Here is a tiny trained network, its code and every weight. The questions are about switching its units off for an input and a class, where a switched-off unit gives its printed mean instead of its output.

import numpy as np


def w(rows, s, z=0):
    codes = np.array(rows[::2]) - 128.0
    scale = np.full(codes.shape[1], s)
    scale[-1] = z or s
    return codes * scale


def f(y):
    return np.maximum(y, 0)


def log_softmax(a):
    a = a - a.max(-1, keepdims=True)
    return a - np.log(np.exp(a).sum(-1, keepdims=True))


def net(x, mask):
    res = np.array(x, float).reshape(1, 8) / 4 @ E
    y = f(res @ A[0][:, :-1].T + A[0][:, -1])
    res = res + np.where(mask, y, B[0][:, -1]) @ B[0][:, :-1]
    return log_softmax(res[-1] @ U[:, :-1].T + U[:, -1])


A, B = {}, {}
E = w([
[187,107,81,147,103,103,168],'x0',
[70,60,39,92,103,153,101],'x1',
[203,64,40,181,92,54,205],'x2',
[165,168,148,111,248,145,54],'x3',
[225,84,199,2,56,78,163],'x4',
[117,95,51,174,62,81,30],'x5',
[239,216,92,74,144,65,161],'x6',
[89,62,220,90,214,97,52],'x7',
],0.0083)
A[0] = w([
[163,208,150,23,117,75,117,119],'n1',
[105,98,217,11,193,154,180,215],'n2',
[111,70,21,63,89,97,85,138],'n3',
[203,193,132,96,122,126,69,2],'n4',
[207,124,129,149,167,41,214,69],'n5',
[138,166,116,104,169,123,176,28],'n6',
[254,133,52,117,126,113,152,62],'n7',
[177,147,148,234,155,147,84,195],'n8',
[103,162,195,90,111,238,150,63],'n9',
[85,163,12,182,124,78,149,176],'n10',
],0.0094,0.0071)
B[0] = w([
[153,223,108,105,161,198,110,194],'n1',
[83,134,136,231,167,189,36,253],'n2',
[130,95,83,180,35,137,57,202],'n3',
[141,135,187,167,183,130,75,149],'n4',
[190,81,94,123,150,144,153,201],'n5',
[76,156,2,228,103,177,53,144],'n6',
[191,126,3,32,89,114,102,203],'n7',
[127,138,139,157,137,144,103,193],'n8',
[38,136,86,228,113,157,90,189],'n9',
[68,115,52,180,153,163,155,227],'n10',
],0.0092,0.014)
U = w([
[123,141,161,161,34,160,232,129],'0',
[144,197,91,153,157,156,159,85],'1',
[121,36,78,139,79,114,131,191],'2',
[219,198,115,56,103,117,99,70],'3',
[23,144,123,181,104,168,104,190],'4',
[99,201,206,7,141,65,200,7],'5',
[129,111,251,156,177,147,109,48],'6',
],0.011)

Each question gives the input, the list of numbers given to net, and the class t.
The units are the neurons (one row each of A and B). Each row of codes is followed by its name. A weight is (code - 128) times the scale printed after its matrix; where a second scale follows, it is the last column's (A, B and U).
mask holds one flag per neuron, in row order. A switched-off neuron (its flag False) gives its mean, the last column of its row in B, instead of its output. The means were averaged over made-up inputs and are rounded, as every weight is.
A unit's drop is (log p(t) with every unit on - log p(t) with that unit switched off) / (log p(t) with every unit on - log p(t) with every unit switched off).
The circuit of an input: a set's keep is (log p(t) with only the set's units on - log p(t) with every unit switched off) / (log p(t) with every unit on - log p(t) with every unit switched off). Starting from all 10 units, units are removed one at a time, each time the one whose removal leaves the highest keep (on an exact tie, the one counted first), for as long as the keep stays at least 0.8.
units of the circuit, in order: the units of the circuit, biggest drop first
unit that matters most: the unit with the biggest drop
k most important neurons: the k neurons with the biggest drops, biggest first
drop when u is switched off: that unit's drop, to one decimal
input [0,0,7,7,-2,2,6,4], class 3: units of the circuit, in order => n7; n2
input [-4,-4,7,8,-8,-5,-1,6], class 6: units of the circuit, in order => n10; n9; n7
input [4,1,2,5,7,1,-7,8], class 6: units of the circuit, in order => n10; n7
input [-3,-3,3,2,6,1,-1,6], class 6: most important neuron => n10
input [2,-8,-1,0,1,4,0,-1], class 3: 3 most important neurons => n2; n10; n9
input [7,-4,4,6,2,-8,-3,-7], class 3: units of the circuit, in order => n7; n10
input [-8,4,3,-1,4,4,5,0], class 3: units of the circuit, in order => n1; n2
input [7,-7,-7,4,-2,2,5,2], class 6: units of the circuit, in order => n4; n10
input [-1,-6,-6,7,6,-6,4,5], class 4: 2 most important neurons => n9; n2
input [2,-8,4,2,-1,-2,8,6], class 3: 3 most important neurons => n7; n10; n9
input [-1,-1,6,1,6,6,7,-6], class 3: 2 most important neurons => n7; n1
input [-6,-4,0,5,6,-8,1,5], class 4: 2 most important neurons => n2; n9
input [5,-1,5,-4,7,-6,-1,-5], class 3: units of the circuit, in order => n7; n10
input [5,8,0,6,1,-6,3,-8], class 3: units of the circuit, in order => n7
input [-3,-1,5,-1,3,2,4,5], class 3: 3 most important neurons => n10; n1; n9
input [-2,-4,8,-4,-3,3,-8,7], class 2: 3 most important neurons => n2; n9; n1
input [-8,-1,4,-1,1,-1,4,5], class 6: 4 most important neurons => n10; n7; n9; n3
input [7,3,7,7,4,-7,2,4], class 3: 2 most important neurons => n7; n10
input [2,-4,5,8,3,-5,-1,4], class 6: 2 most important neurons => n2; n10
input [3,-8,8,-1,-4,-4,-1,-4], class 2: unit that matters most => n1
input [4,6,2,-2,-2,5,-8,3], class 2: drop when n3 is switched off => 0.2
input [4,-7,-8,4,8,8,-1,1], class 6: drop when n3 is switched off => 0.0
input [4,7,2,6,-2,5,1,-8], class 2: drop when n7 is switched off => 0.1
